Below is a small trained network, with its code and all its weights. Each question gives an input and a class and asks what happens when units are switched off, that is, made to give their printed mean instead of their output.

import numpy as np


def w(rows, s, z=0):
    codes = np.array(rows[::2]) - 128.0
    scale = np.full(codes.shape[1], s)
    scale[-1] = z or s
    return codes * scale


def f(y):
    return y / 2 * (1 + np.tanh(0.7978845608 * (y + 0.044715 * y**3)))


def log_softmax(a):
    a = a - a.max(-1, keepdims=True)
    return a - np.log(np.exp(a).sum(-1, keepdims=True))


def net(x, mask):
    res = np.array(x, float).reshape(1, 6) / 4 @ E
    y = f(res @ A[0][:, :-1].T + A[0][:, -1])
    res = res + np.where(mask, y, B[0][:, -1]) @ B[0][:, :-1]
    return log_softmax(res[-1] @ U[:, :-1].T + U[:, -1])


A, B = {}, {}
E = w([
[224,90,95,158,72,45,184,168,162],'x0',
[217,129,161,122,84,107,162,77,123],'x1',
[111,140,108,126,198,66,161,132,97],'x2',
[150,192,124,190,116,117,227,132,99],'x3',
[139,162,134,135,95,163,131,164,161],'x4',
[50,205,115,179,137,63,182,120,253],'x5',
],0.0075)
A[0] = w([
[143,72,172,187,143,136,109,153,117,115],'N0',
[133,196,194,76,120,120,130,199,152,163],'N1',
[73,173,148,98,86,65,122,118,194,88],'N2',
[190,97,26,132,115,55,135,170,126,83],'N3',
[155,73,176,24,130,187,199,211,19,63],'N4',
[122,234,108,92,162,168,61,3,121,147],'N5',
[126,136,157,142,172,99,152,93,230,7],'N6',
[171,172,178,125,134,97,174,149,83,141],'N7',
[125,59,69,108,117,192,108,180,114,117],'N8',
[118,219,130,115,133,67,108,158,163,27],'N9',
[42,135,188,118,150,202,152,93,80,135],'N10',
[77,102,85,128,189,179,165,138,119,167],'N11',
[185,197,38,78,48,171,72,109,113,13],'N12',
[122,125,106,138,83,141,101,134,149,103],'N13',
[136,181,122,174,151,126,161,213,106,56],'N14',
],0.0071,0.0015)
B[0] = w([
[105,110,109,123,153,127,192,94,124,140],'N0',
[193,88,88,170,203,163,135,115,71,151],'N1',
[133,116,93,135,106,147,78,50,26,208],'N2',
[152,159,149,84,132,81,208,116,197,224],'N3',
[73,186,71,210,69,165,124,84,74,253],'N4',
[179,97,155,58,171,120,196,205,142,223],'N5',
[52,179,115,158,183,119,135,107,116,197],'N6',
[109,135,75,136,14,122,167,140,171,176],'N7',
[40,121,74,135,144,139,149,111,109,193],'N8',
[153,171,103,116,151,220,107,103,110,178],'N9',
[122,3,136,34,80,86,217,169,143,226],'N10',
[186,33,121,109,150,90,109,132,113,178],'N11',
[171,172,136,118,72,204,122,103,172,157],'N12',
[121,142,121,116,174,142,132,160,89,137],'N13',
[194,110,102,135,117,127,130,124,130,168],'N14',
],0.0062,0.0049)
U = w([
[132,126,163,48,65,140,190,202,231,207],'0',
[65,194,57,163,92,182,82,2,131,6],'1',
[154,139,174,152,112,159,94,125,181,178],'2',
],0.0053,0.0015)

Each question gives the input, the list of numbers given to net, and the class t.
The units are the neurons (one row each of A and B). Each row of codes is followed by its name. A weight is (code - 128) times the scale printed after its matrix; where a second scale follows, it is the last column's (A, B and U).
mask holds one flag per neuron, in row order. A switched-off neuron (its flag False) gives its mean, the last column of its row in B, instead of its output. The means were averaged over made-up inputs and are rounded, as every weight is.
A unit's drop is (log p(t) with every unit on - log p(t) with that unit switched off) / (log p(t) with every unit on - log p(t) with every unit switched off).
The circuit of an input: a set's keep is (log p(t) with only the set's units on - log p(t) with every unit switched off) / (log p(t) with every unit on - log p(t) with every unit switched off). Starting from the 12 units with the biggest drops (on a tie, the unit counted first), units are removed one at a time, each time the one whose removal leaves the highest keep (on an exact tie, the one counted first), for as long as the keep stays at least 0.8.
units of the circuit, in order: the units of the circuit, biggest drop first
unit that matters most: the unit with the biggest drop
top k neurons: the k neurons with the biggest drops, biggest first
drop of u: that unit's drop, to one decimal
input [-6,1,8,5,5,-1], class 0: unit that matters most => N10
input [-1,2,-7,-6,5,-5], class 1: units of the circuit, in order => (N4; N8)
input [-8,5,-1,0,2,-4], class 0: units of the circuit, in order => (N10; N5)
input [4,3,-7,0,-3,7], class 1: units of the circuit, in order => (N2; N5)
input [-7,-4,-5,-1,6,4], class 0: top 3 neurons => (N10; N5; N4)
input [-8,7,1,1,8,0], class 0: top 2 neurons => (N5; N10)
input [7,-8,-5,4,3,-8], class 1: units of the circuit, in order => (N4; N8)
input [3,-6,1,-2,-2,7], class 1: units of the circuit, in order => (N2; N5)
input [0,-2,-7,-8,0,-8], class 1: top 2 neurons => (N4; N8)
input [-8,3,1,-6,7,4], class 0: top 2 neurons => (N5; N10)
input [-8,3,0,-3,1,-5], class 0: top 3 neurons => (N10; N5; N2)
input [-8,-3,-6,0,-3,-6], class 0: drop of N5 => 0.4
input [-8,5,-3,-2,2,-3], class 0: drop of N10 => 0.3
input [4,7,5,-5,2,6], class 1: unit that matters most => N2
input [-8,8,-4,6,6,-1], class 0: drop of N5 => 0.2
